Below is a small trained network, with its code and all its weights. Each question gives an input and a class and asks what happens when units are switched off, that is, made to give their printed mean instead of their output.

import numpy as np


def w(rows, s, z=0):
    codes = np.array(rows[::2]) - 128.0
    scale = np.full(codes.shape[1], s)
    scale[-1] = z or s
    return codes * scale


def f(y):
    return np.maximum(y, 0)


def log_softmax(a):
    a = a - a.max(-1, keepdims=True)
    return a - np.log(np.exp(a).sum(-1, keepdims=True))


def net(x, mask):
    res = np.array(x, float).reshape(1, 5) / 4 @ E
    y = f(res @ A[0][:, :-1].T + A[0][:, -1])
    res = res + np.where(mask, y, B[0][:, -1]) @ B[0][:, :-1]
    return log_softmax(res[-1] @ U[:, :-1].T + U[:, -1])


A, B = {}, {}
E = w([
[254,137,35],'x0',
[158,170,95],'x1',
[107,144,141],'x2',
[168,34,203],'x3',
[71,63,39],'x4',
],0.0069)
A[0] = w([
[46,121,124,177],'n1',
[130,104,59,141],'n2',
[143,61,155,144],'n3',
[213,75,128,165],'n4',
[139,189,60,181],'n5',
[122,137,170,110],'n6',
[68,129,144,163],'n7',
[108,212,164,209],'n8',
[122,115,195,105],'n9',
[216,79,147,167],'n10',
[77,151,153,218],'n11',
[144,144,166,116],'n12',
[68,81,116,132],'n13',
[59,100,133,152],'n14',
[105,166,118,105],'n15',
[117,30,111,158],'n16',
[136,162,62,152],'n17',
[127,253,104,208],'n18',
[179,219,111,86],'n19',
[191,183,78,163],'n20',
[31,57,81,253],'n21',
[155,212,114,119],'n22',
[58,128,126,122],'n23',
[110,106,165,84],'n24',
[133,166,49,135],'n25',
[104,133,184,124],'n26',
[41,143,144,191],'n27',
],0.012,0.005)
B[0] = w([
[40,113,188,201],'n1',
[124,59,34,183],'n2',
[153,75,129,180],'n3',
[254,87,171,205],'n4',
[117,162,13,212],'n5',
[109,131,71,153],'n6',
[74,153,170,186],'n7',
[48,210,117,209],'n8',
[133,113,52,171],'n9',
[231,117,231,206],'n10',
[40,162,142,203],'n11',
[139,139,98,153],'n12',
[102,95,187,180],'n13',
[93,121,200,189],'n14',
[110,115,112,150],'n15',
[141,59,186,199],'n16',
[119,134,9,190],'n17',
[120,204,90,234],'n18',
[176,234,133,187],'n19',
[214,166,82,214],'n20',
[46,44,152,254],'n21',
[152,233,102,184],'n22',
[58,149,201,175],'n23',
[128,118,95,153],'n24',
[130,121,50,194],'n25',
[106,124,106,173],'n26',
[60,146,164,213],'n27',
],0.0068,0.0085)
U = w([
[48,159,192,127],'0',
[200,242,87,33],'1',
[87,37,186,28],'2',
[233,38,180,207],'3',
[95,66,2,62],'4',
[101,177,179,254],'5',
],0.0075,0.004)

Each question gives the input, the list of numbers given to net, and the class t.
The units are the neurons (one row each of A and B). Each row of codes is followed by its name. A weight is (code - 128) times the scale printed after its matrix; where a second scale follows, it is the last column's (A, B and U).
mask holds one flag per neuron, in row order. A switched-off neuron (its flag False) gives its mean, the last column of its row in B, instead of its output. The means were averaged over made-up inputs and are rounded, as every weight is.
A unit's drop is (log p(t) with every unit on - log p(t) with that unit switched off) / (log p(t) with every unit on - log p(t) with every unit switched off).
The circuit of an input: a set's keep is (log p(t) with only the set's units on - log p(t) with every unit switched off) / (log p(t) with every unit on - log p(t) with every unit switched off). Starting from the 12 units with the biggest drops (on a tie, the unit counted first), units are removed one at a time, each time the one whose removal leaves the highest keep (on an exact tie, the one counted first), for as long as the keep stays at least 0.8.
circuit, biggest first: the units of the circuit, biggest drop first
k most important neurons: the k neurons with the biggest drops, biggest first
drop of u: that unit's drop, to one decimal
input [6,7,-4,4,8], class 3: circuit, biggest first : n4
input [-2,-1,7,-8,8], class 0: circuit, biggest first : n23; n1
input [7,-3,-8,2,7], class 3: 3 most important neurons : n4; n10; n16
input [-2,3,0,1,-5], class 1: 2 most important neurons : n21; n1
input [7,-4,7,-1,1], class 1: 2 most important neurons : n21; n20
input [0,-1,1,-5,-1], class 1: 2 most important neurons : n21; n18
input [3,-6,-8,-2,-5], class 1: 2 most important neurons : n21; n16
input [1,4,7,3,8], class 2: drop of n21 : 0.2
input [-2,6,-2,-2,-8], class 1: drop of n16 : 0.0
input [0,-7,-8,6,3], class 3: drop of n4 : 0.1
